Below are the code and all the weights of a small trained network. Each question names an input and a class and asks about switching units off, where a switched-off unit gives its printed mean instead of its output.

import numpy as np


def w(rows, s, z=0):
    codes = np.array(rows[::2]) - 128.0
    scale = np.full(codes.shape[1], s)
    scale[-1] = z or s
    return codes * scale


def f(y):
    return np.maximum(y, 0)


def log_softmax(a):
    a = a - a.max(-1, keepdims=True)
    return a - np.log(np.exp(a).sum(-1, keepdims=True))


def net(x, mask):
    res = np.array(x, float).reshape(1, 7) / 4 @ E
    y = f(res @ A[0][:, :-1].T + A[0][:, -1])
    res = res + np.where(mask, y, B[0][:, -1]) @ B[0][:, :-1]
    return log_softmax(res[-1] @ U[:, :-1].T + U[:, -1])


A, B = {}, {}
E = w([
[134,158,133],'x0',
[127,126,128],'x1',
[164,154,125],'x2',
[104,120,132],'x3',
[192,130,253],'x4',
[123,128,128],'x5',
[166,66,111],'x6',
],0.0064)
A[0] = w([
[61,109,170,253],'neuron 1',
[190,53,100,130],'neuron 2',
[135,127,175,70],'neuron 3',
[110,82,133,142],'neuron 4',
[156,104,202,72],'neuron 5',
[110,138,53,82],'neuron 6',
[158,172,26,58],'neuron 7',
[134,95,168,86],'neuron 8',
[126,117,161,123],'neuron 9',
[108,154,137,128],'neuron 10',
[128,125,120,118],'neuron 11',
[130,133,208,49],'neuron 12',
[64,139,36,66],'neuron 13',
[114,176,136,221],'neuron 14',
[174,185,111,178],'neuron 15',
[129,136,92,87],'neuron 16',
[73,173,143,128],'neuron 17',
[81,136,89,85],'neuron 18',
[174,124,25,85],'neuron 19',
[133,121,195,94],'neuron 20',
[116,113,95,96],'neuron 21',
[197,34,94,135],'neuron 22',
[254,176,56,191],'neuron 23',
[129,138,90,87],'neuron 24',
],0.0087,0.0046)
B[0] = w([
[87,22,4,255],'neuron 1',
[63,208,101,171],'neuron 2',
[175,153,176,146],'neuron 3',
[111,119,109,155],'neuron 4',
[186,139,204,175],'neuron 5',
[188,148,206,170],'neuron 6',
[195,152,205,164],'neuron 7',
[150,149,148,145],'neuron 8',
[155,118,140,152],'neuron 9',
[111,160,128,143],'neuron 10',
[130,136,134,130],'neuron 11',
[194,172,194,163],'neuron 12',
[214,133,251,194],'neuron 13',
[68,121,73,221],'neuron 14',
[80,89,88,185],'neuron 15',
[157,136,165,138],'neuron 16',
[93,163,128,160],'neuron 17',
[162,119,202,157],'neuron 18',
[141,158,190,172],'neuron 19',
[175,139,166,170],'neuron 20',
[146,137,167,145],'neuron 21',
[40,218,104,183],'neuron 22',
[78,5,64,209],'neuron 23',
[152,136,172,140],'neuron 24',
],0.013,0.0047)
U = w([
[239,203,229,26],'0',
[60,114,137,252],'1',
[126,80,102,191],'2',
[113,102,122,170],'3',
[58,100,147,92],'4',
[172,137,46,138],'5',
[2,192,156,18],'6',
],0.0077,0.0023)

Each question gives the input, the list of numbers given to net, and the class t.
The units are the neurons (one row each of A and B). Each row of codes is followed by its name. A weight is (code - 128) times the scale printed after its matrix; where a second scale follows, it is the last column's (A, B and U).
mask holds one flag per neuron, in row order. A switched-off neuron (its flag False) gives its mean, the last column of its row in B, instead of its output. The means were averaged over made-up inputs and are rounded, as every weight is.
A unit's drop is (log p(t) with every unit on - log p(t) with that unit switched off) / (log p(t) with every unit on - log p(t) with every unit switched off).
The circuit of an input: a set's keep is (log p(t) with only the set's units on - log p(t) with every unit switched off) / (log p(t) with every unit on - log p(t) with every unit switched off). Starting from the 12 units with the biggest drops (on a tie, the unit counted first), units are removed one at a time, each time the one whose removal leaves the highest keep (on an exact tie, the one counted first), for as long as the keep stays at least 0.8.
units of the circuit, in order: the units of the circuit, biggest drop first
k most important neurons: the k neurons with the biggest drops, biggest first
drop of u: that unit's drop, to one decimal
input [-3,-2,-5,-2,8,1,-4], class 0: 3 most important neurons : [neuron 12; neuron 5; neuron 23]
input [-4,-2,6,-2,-2,-1,7], class 6: 3 most important neurons : [neuron 22; neuron 2; neuron 1]
input [4,2,-4,3,-7,3,3], class 0: units of the circuit, in order : [neuron 13; neuron 6; neuron 7]
input [-8,-7,-8,8,8,-2,5], class 0: units of the circuit, in order : [neuron 5]
input [-3,-2,5,7,-3,1,8], class 6: units of the circuit, in order : [neuron 22; neuron 2]
input [5,-2,3,-4,-6,6,-6], class 0: units of the circuit, in order : [neuron 13; neuron 7]
input [2,-8,-7,6,-8,2,0], class 0: units of the circuit, in order : [neuron 13; neuron 6]
input [-3,-8,-4,-1,8,3,7], class 0: 2 most important neurons : [neuron 5; neuron 12]
input [3,0,-8,1,8,1,5], class 0: 3 most important neurons : [neuron 5; neuron 12; neuron 23]
input [0,7,7,-6,6,1,8], class 6: 4 most important neurons : [neuron 22; neuron 2; neuron 1; neuron 13]
input [7,7,-4,7,-2,3,8], class 6: 3 most important neurons : [neuron 22; neuron 2; neuron 23]
input [-2,0,-4,-1,-8,2,2], class 0: drop of neuron 13 : 0.2
input [6,7,2,4,-7,-2,5], class 0: drop of neuron 13 : 0.3
input [3,-3,2,-2,-7,2,0], class 0: drop of neuron 8 : 0.0
input [2,-1,4,6,-7,-5,5], class 0: drop of neuron 13 : 0.3
input [1,-1,4,3,-7,5,1], class 0: most important neuron : [neuron 13]
